Here is a tiny trained network, its code and every weight. The questions are about switching its units off for an input and a class, where a switched-off unit gives its printed mean instead of its output.

import numpy as np


def w(rows, s, z=0):
    codes = np.array(rows[::2]) - 128.0
    scale = np.full(codes.shape[1], s)
    scale[-1] = z or s
    return codes * scale


def norm(h):
    return h / np.sqrt((h * h).mean(-1, keepdims=True) + 1e-5)


def f(y):
    return y / 2 * (1 + np.tanh(0.7978845608 * (y + 0.044715 * y**3)))


def log_softmax(a):
    a = a - a.max(-1, keepdims=True)
    return a - np.log(np.exp(a).sum(-1, keepdims=True))


def net(x, mask):
    res = np.array(x, float).reshape(1, 7) / 4 @ E
    u = 0
    for l in range(2):
        y = f(norm(res) @ A[l][:, :-1].T + A[l][:, -1])
        res = res + np.where(mask[u : u + 4], y, B[l][:, -1]) @ B[l][:, :-1]
        u += 4
    return log_softmax(norm(res)[-1] @ U[:, :-1].T + U[:, -1])


A, B = {}, {}
E = w([
[165,101,142,111,87,149,117,94,150,117],'x0',
[182,112,160,114,95,55,226,178,164,196],'x1',
[150,117,173,132,104,107,88,149,119,121],'x2',
[143,136,151,175,102,192,254,181,76,41],'x3',
[153,98,138,156,124,92,111,113,81,125],'x4',
[125,132,113,130,153,136,143,126,146,133],'x5',
[162,201,130,57,150,173,159,122,72,99],'x6',
],0.0079)
A[0] = w([
[129,185,128,255,116,150,120,92,151,88,18],'0.n0',
[69,84,109,170,110,159,119,172,143,8,5],'0.n1',
[124,152,102,83,165,135,43,94,105,46,53],'0.n2',
[182,204,162,148,127,179,158,135,75,101,51],'0.n3',
],0.0084,0.003)
B[0] = w([
[177,182,7,99,121,168,146,163,109,229,174],'0.n0',
[175,106,23,100,81,37,150,120,106,72,228],'0.n1',
[133,190,154,169,130,140,168,96,117,148,254],'0.n2',
[49,92,162,134,169,109,13,107,131,167,232],'0.n3',
],0.011,0.0048)
A[1] = w([
[116,138,78,162,170,186,2,96,143,112,233],'1.n0',
[183,149,113,51,147,129,118,151,84,144,245],'1.n1',
[99,156,166,117,117,152,174,90,55,97,254],'1.n2',
[126,181,179,143,176,132,146,89,141,104,134],'1.n3',
],0.01,0.00081)
B[1] = w([
[154,104,159,180,114,189,204,202,156,110,255],'1.n0',
[141,197,82,1,150,101,25,87,83,102,153],'1.n1',
[105,61,201,169,106,96,125,145,237,153,181],'1.n2',
[146,55,143,65,113,85,133,93,103,208,164],'1.n3',
],0.0099,0.0087)
U = w([
[132,123,125,255,122,177,160,197,165,71,64],'0',
[82,109,183,143,138,87,125,64,179,203,2],'1',
[149,182,43,68,133,95,94,68,97,85,252],'2',
],0.0097,0.00046)

Each question gives the input, the list of numbers given to net, and the class t.
The units are the neurons (one row each of A and B). Each row of codes is followed by its name. A weight is (code - 128) times the scale printed after its matrix; where a second scale follows, it is the last column's (A, B and U).
mask holds one flag per neuron, layer by layer. A switched-off neuron (its flag False) gives its mean, the last column of its row in B, instead of its output. The means were averaged over made-up inputs and are rounded, as every weight is.
A unit's drop is (log p(t) with every unit on - log p(t) with that unit switched off) / (log p(t) with every unit on - log p(t) with every unit switched off).
The circuit of an input: a set's keep is (log p(t) with only the set's units on - log p(t) with every unit switched off) / (log p(t) with every unit on - log p(t) with every unit switched off). Starting from all 8 units, units are removed one at a time, each time the one whose removal leaves the highest keep (on an exact tie, the one counted first), for as long as the keep stays at least 0.8.
units of the circuit, in order: the units of the circuit, biggest drop first
k most important neurons: the k neurons with the biggest drops, biggest first
top k neurons in layer l: the k neurons of layer l with the biggest drops, biggest first
input [-7,-3,-6,-3,3,-5,7], class 1: most important neuron => [1.n3]
input [5,7,-3,6,5,2,4], class 1: units of the circuit, in order => [1.n0 0.n3]
input [-2,-8,-1,-5,-2,-4,5], class 1: units of the circuit, in order => [0.n2 1.n2]
input [8,-3,2,1,4,-3,-5], class 2: 4 most important neurons => [0.n3 0.n1 1.n0 1.n2]
input [3,0,-5,-6,7,7,-1], class 0: units of the circuit, in order => [1.n0 1.n3]
input [4,0,7,-3,4,-4,-5], class 0: top 2 neurons in layer 1 => [1.n3 1.n1]
input [-4,-4,-6,-7,1,-5,0], class 0: 2 most important neurons => [1.n0 1.n1]
input [5,-5,0,-4,5,-8,6], class 1: 2 most important neurons => [0.n2 1.n3]
input [8,-5,7,1,-4,5,-6], class 2: units of the circuit, in order => [0.n1 1.n2]
input [-8,3,-2,-8,-8,6,1], class 2: units of the circuit, in order => [1.n2 1.n1]
input [6,-8,-8,2,6,-8,-7], class 2: 3 most important neurons => [0.n1 0.n0 0.n3]
input [6,-3,-7,-2,1,-4,2], class 1: 3 most important neurons => [0.n2 1.n3 0.n3]
input [5,0,-7,-3,8,-2,-4], class 0: top 2 neurons in layer 0 => [0.n1 0.n2]
input [4,-6,-3,5,7,2,0], class 2: 2 most important neurons => [0.n1 0.n0]
input [-3,0,2,7,8,-5,-8], class 2: units of the circuit, in order => [0.n1 1.n0]
input [7,6,7,-5,-1,-4,2], class 2: 3 most important neurons => [1.n1 0.n3 1.n2]
input [-5,8,2,7,6,3,4], class 1: 3 most important neurons => [1.n0 0.n3 0.n1]
input [-7,8,4,-8,-3,-6,6], class 2: units of the circuit, in order => [1.n1]
input [-8,-4,-2,5,6,4,-1], class 2: 2 most important neurons => [0.n1 0.n0]
input [4,-1,-2,-1,-4,3,6], class 1: 2 most important neurons => [1.n3 0.n2]
input [-4,7,2,8,-4,-6,2], class 1: top 3 neurons in layer 0 => [0.n3 0.n1 0.n0]
input [1,2,-6,-1,7,0,2], class 2: top neuron in layer 0 => [0.n2]
